Below are the code and all the weights of a small trained network. Each question names an input and a target symbol and asks about switching units off, where a switched-off unit gives its printed mean instead of its output.

import numpy as np


def w(rows, s, z=0):
    codes = np.array(rows[::2]) - 128.0
    scale = np.full(codes.shape[1], s)
    scale[-1] = z or s
    return codes * scale


def f(y):
    return y / 2 * (1 + np.tanh(0.7978845608 * (y + 0.044715 * y**3)))


def softmax(a):
    e = np.exp(a - a.max(-1, keepdims=True))
    return e / e.sum(-1, keepdims=True)


def log_softmax(a):
    a = a - a.max(-1, keepdims=True)
    return a - np.log(np.exp(a).sum(-1, keepdims=True))


def net(x, mask):
    ids = ['ΓΘΛΠΣΨΩεηφ'.index(c) for c in x.split()]
    T = len(ids)
    res = E[ids] + P[:T]
    r = res
    for j in range(3):
        rows = slice(3 * j, 3 * j + 3)
        q, k, v = (r @ M[0][rows].T for M in (Q, K, V))
        z = softmax(np.where(np.tri(T) > 0, q @ k.T / 3**0.5, -1e9)) @ v
        o = O[0][rows]
        res = res + np.where(mask[j], z, o[:, -1]) @ o[:, :-1]
    y = f(res @ A[0][:, :-1].T + A[0][:, -1])
    res = res + np.where(mask[3:27], y, B[0][:, -1]) @ B[0][:, :-1]
    return log_softmax(res[-1] @ U[:, :-1].T + U[:, -1])


Q, K, V, O, A, B = {}, {}, {}, {}, {}, {}
E = w([
[201,129,123,249,104,182,117],'Γ',
[71,184,127,204,92,140,114],'Θ',
[51,186,121,105,47,79,102],'Λ',
[59,227,141,160,87,104,110],'Π',
[142,190,186,171,81,95,137],'Σ',
[170,138,181,115,65,37,129],'Ψ',
[65,152,127,198,185,48,76],'Ω',
[179,138,45,95,161,98,109],'ε',
[165,144,76,123,73,209,209],'η',
[57,121,164,101,174,126,251],'φ',
],0.018)
P = w([
[137,59,97,111,80,180,34],'0',
[144,109,72,138,55,117,110],'1',
[138,140,69,142,68,88,148],'2',
[130,164,83,148,89,65,196],'3',
[123,188,92,142,98,61,222],'4',
[113,216,105,133,126,51,254],'5',
],0.008)
Q[0] = w([
[151,191,37,163,115,65,201],'head 1',
[140,150,130,165,92,80,185],'head 1',
[111,94,158,97,179,193,171],'head 1',
[185,122,57,6,151,119,43],'head 2',
[92,133,89,98,116,124,108],'head 2',
[106,161,83,154,111,97,153],'head 2',
[91,155,127,130,108,51,144],'head 3',
[118,84,175,92,148,180,158],'head 3',
[93,135,102,124,79,107,136],'head 3',
],0.013)
K[0] = w([
[110,119,150,104,151,105,247],'head 1',
[94,127,89,142,171,77,173],'head 1',
[151,150,167,170,89,86,97],'head 1',
[197,175,73,192,171,183,120],'head 2',
[172,167,133,146,100,124,101],'head 2',
[144,132,127,93,127,67,119],'head 2',
[139,126,128,122,192,126,194],'head 3',
[114,101,128,210,71,208,83],'head 3',
[118,92,189,132,151,122,133],'head 3',
],0.014)
V[0] = w([
[49,197,214,172,96,93,66],'head 1',
[75,166,161,63,17,252,198],'head 1',
[140,193,223,130,51,140,156],'head 1',
[68,112,56,185,62,121,63],'head 2',
[53,184,115,236,166,252,152],'head 2',
[181,173,201,211,64,96,25],'head 2',
[98,154,91,81,96,2,40],'head 3',
[225,75,174,245,135,74,77],'head 3',
[179,96,69,60,103,135,174],'head 3',
],0.0083)
O[0] = w([
[253,101,234,37,60,237,17,98],'head 1',
[200,49,122,197,31,111,177,80],'head 1',
[255,108,132,171,76,124,79,83],'head 1',
[34,159,192,106,190,124,206,215],'head 2',
[86,116,53,235,130,213,155,67],'head 2',
[179,196,169,179,194,86,153,176],'head 2',
[182,70,61,34,238,154,154,255],'head 3',
[209,116,98,188,229,86,140,128],'head 3',
[29,114,204,138,84,53,170,156],'head 3',
],0.0077,0.0079)
A[0] = w([
[176,156,141,160,166,143,150,127],'neuron 1',
[163,92,148,136,118,213,149,13],'neuron 2',
[152,126,107,153,49,174,85,29],'neuron 3',
[165,118,90,59,92,98,73,175],'neuron 4',
[88,181,151,167,141,88,133,114],'neuron 5',
[154,141,173,57,131,104,146,28],'neuron 6',
[145,157,148,98,137,166,139,64],'neuron 7',
[78,131,49,152,129,142,160,3],'neuron 8',
[104,23,141,127,107,150,97,177],'neuron 9',
[177,151,87,111,142,171,86,126],'neuron 10',
[141,135,167,183,105,152,170,135],'neuron 11',
[80,90,114,105,116,95,100,138],'neuron 12',
[160,132,149,149,67,171,159,79],'neuron 13',
[151,147,137,63,159,121,103,101],'neuron 14',
[108,183,103,163,187,65,129,106],'neuron 15',
[101,157,171,148,91,115,165,94],'neuron 16',
[126,49,178,58,79,171,165,143],'neuron 17',
[182,89,140,115,198,111,122,103],'neuron 18',
[77,107,92,183,113,175,62,142],'neuron 19',
[114,142,183,148,128,76,94,104],'neuron 20',
[143,194,169,141,113,86,55,168],'neuron 21',
[125,119,159,94,69,116,146,114],'neuron 22',
[177,94,134,173,100,85,139,204],'neuron 23',
[113,180,150,9,109,194,98,141],'neuron 24',
],0.011,0.0048)
B[0] = w([
[83,149,159,131,134,124,131,167],'neuron 1',
[75,107,83,115,148,192,133,140],'neuron 2',
[152,143,51,116,121,98,167,149],'neuron 3',
[72,178,176,130,152,111,156,155],'neuron 4',
[114,76,133,101,116,136,139,193],'neuron 5',
[118,115,94,162,173,166,73,167],'neuron 6',
[138,139,79,147,154,102,147,144],'neuron 7',
[186,128,157,168,145,131,115,183],'neuron 8',
[153,139,198,127,34,126,137,139],'neuron 9',
[179,138,140,159,131,97,62,161],'neuron 10',
[91,116,88,78,179,130,119,153],'neuron 11',
[133,141,168,146,129,155,135,170],'neuron 12',
[129,118,58,67,156,145,96,154],'neuron 13',
[106,148,131,202,92,111,167,192],'neuron 14',
[147,114,134,99,101,167,140,250],'neuron 15',
[165,121,54,130,134,107,119,157],'neuron 16',
[136,165,133,73,100,181,88,149],'neuron 17',
[132,162,137,153,26,116,170,181],'neuron 18',
[137,156,154,255,140,119,99,141],'neuron 19',
[126,110,97,145,142,183,129,147],'neuron 20',
[105,102,113,62,165,146,143,162],'neuron 21',
[110,130,140,122,132,95,110,149],'neuron 22',
[121,64,192,92,127,82,87,166],'neuron 23',
[179,97,115,157,110,164,173,173],'neuron 24',
],0.009,0.024)
U = w([
[238,23,92,184,126,76,190,58],'Γ',
[192,239,109,221,125,99,172,118],'Θ',
[29,197,115,92,149,143,226,226],'Λ',
[67,205,50,183,223,96,57,59],'Π',
[132,164,115,117,90,99,115,85],'Σ',
[193,126,164,66,213,95,34,254],'Ψ',
[84,87,186,236,160,122,87,157],'Ω',
[95,200,254,140,123,56,103,115],'ε',
[199,121,80,106,158,190,125,14],'η',
[147,92,216,124,63,230,144,65],'φ',
],0.0057,0.0039)

Each question gives the input, a string of symbols that net reads in full, and the target symbol t.
The units are the heads (3 rows each of Q, K, V and O) and the neurons (one row each of A and B). Each row of codes is followed by its name. A weight is (code - 128) times the scale printed after its matrix; where a second scale follows, it is the last column's (O, A, B and U).
mask holds one flag per unit, heads first, then neurons. A switched-off unit (its flag False) gives its mean, the last column of its rows in O or B, instead of its output. The means were averaged over made-up inputs and are rounded, as every weight is.
A unit's drop is (log p(t) with every unit on - log p(t) with that unit switched off) / (log p(t) with every unit on - log p(t) with every unit switched off).
The circuit of an input: a set's keep is (log p(t) with only the set's units on - log p(t) with every unit switched off) / (log p(t) with every unit on - log p(t) with every unit switched off). Starting from the 12 units with the biggest drops (on a tie, the unit counted first), units are removed one at a time, each time the one whose removal leaves the highest keep (on an exact tie, the one counted first), for as long as the keep stays at least 0.8.
circuit, biggest first: the units of the circuit, biggest drop first
most important unit: the unit with the biggest drop
top k neurons: the k neurons with the biggest drops, biggest first
heads that matter: for each layer, one digit per head in row order, 1 if its drop is at least 0.15 and else 0, layers parted by /
drop of u: that unit's drop, to one decimal
input Ω Ω Λ Ω Γ Σ, target Θ: heads that matter => 101
input ε Θ Ω φ ε ε, target ε: heads that matter => 110
input Π ε Γ Σ Ω φ, target Γ: most important unit => head 3
input Σ η Σ ε, target Γ: heads that matter => 100
input Π ε Ω Γ, target Λ: heads that matter => 010
input ε φ ε Ω, target Ω: circuit, biggest first => head 2; neuron 19; head 3
input Ω ε ε Π Ψ Σ, target ε: top 3 neurons => neuron 4; neuron 18; neuron 14
input Θ Ω φ ε Θ, target Θ: circuit, biggest first => head 2; neuron 19; neuron 3; head 3
input Λ Π Θ Θ, target η: heads that matter => 101
input ε ε η, target Γ: heads that matter => 100
input Π Λ Ψ, target ε: top 2 neurons => neuron 18; neuron 4
input ε φ Ω Γ ε ε, target Γ: heads that matter => 110
input Θ φ Ω Σ, target Σ: heads that matter => 111
input Σ Θ Ψ Θ Σ, target ε: circuit, biggest first => head 2
input Σ ε Ψ Λ Θ, target ε: circuit, biggest first => head 1; head 2; neuron 15
input Ψ φ Ψ φ ε φ, target Ψ: heads that matter => 110
input ε Λ Σ Γ Π, target Ψ: heads that matter => 100
input Σ Θ Θ, target Ψ: heads that matter => 100
input Ω Λ ε φ ε Ψ, target Ψ: heads that matter => 101
input Σ Σ Π Π Λ, target η: heads that matter => 101
input φ Ψ Ω Ω Ω, target Ψ: top 4 neurons => neuron 14; neuron 18; neuron 21; neuron 23
input ε Λ Π Σ Ψ, target ε: top 2 neurons => neuron 4; neuron 18
input η Θ ε Θ Ψ, target Λ: top 2 neurons => neuron 8; neuron 10
input Ψ Σ ε φ ε Θ, target Ψ: heads that matter => 110
input η Π Λ, target Γ: circuit, biggest first => head 1
input φ Θ Π, target Π: drop of neuron 16 => 0.2
input Ω ε Γ, target Λ: drop of neuron 19 => 0.0
input Θ ε ε ε Ψ Ψ, target Λ: drop of neuron 10 => 0.1
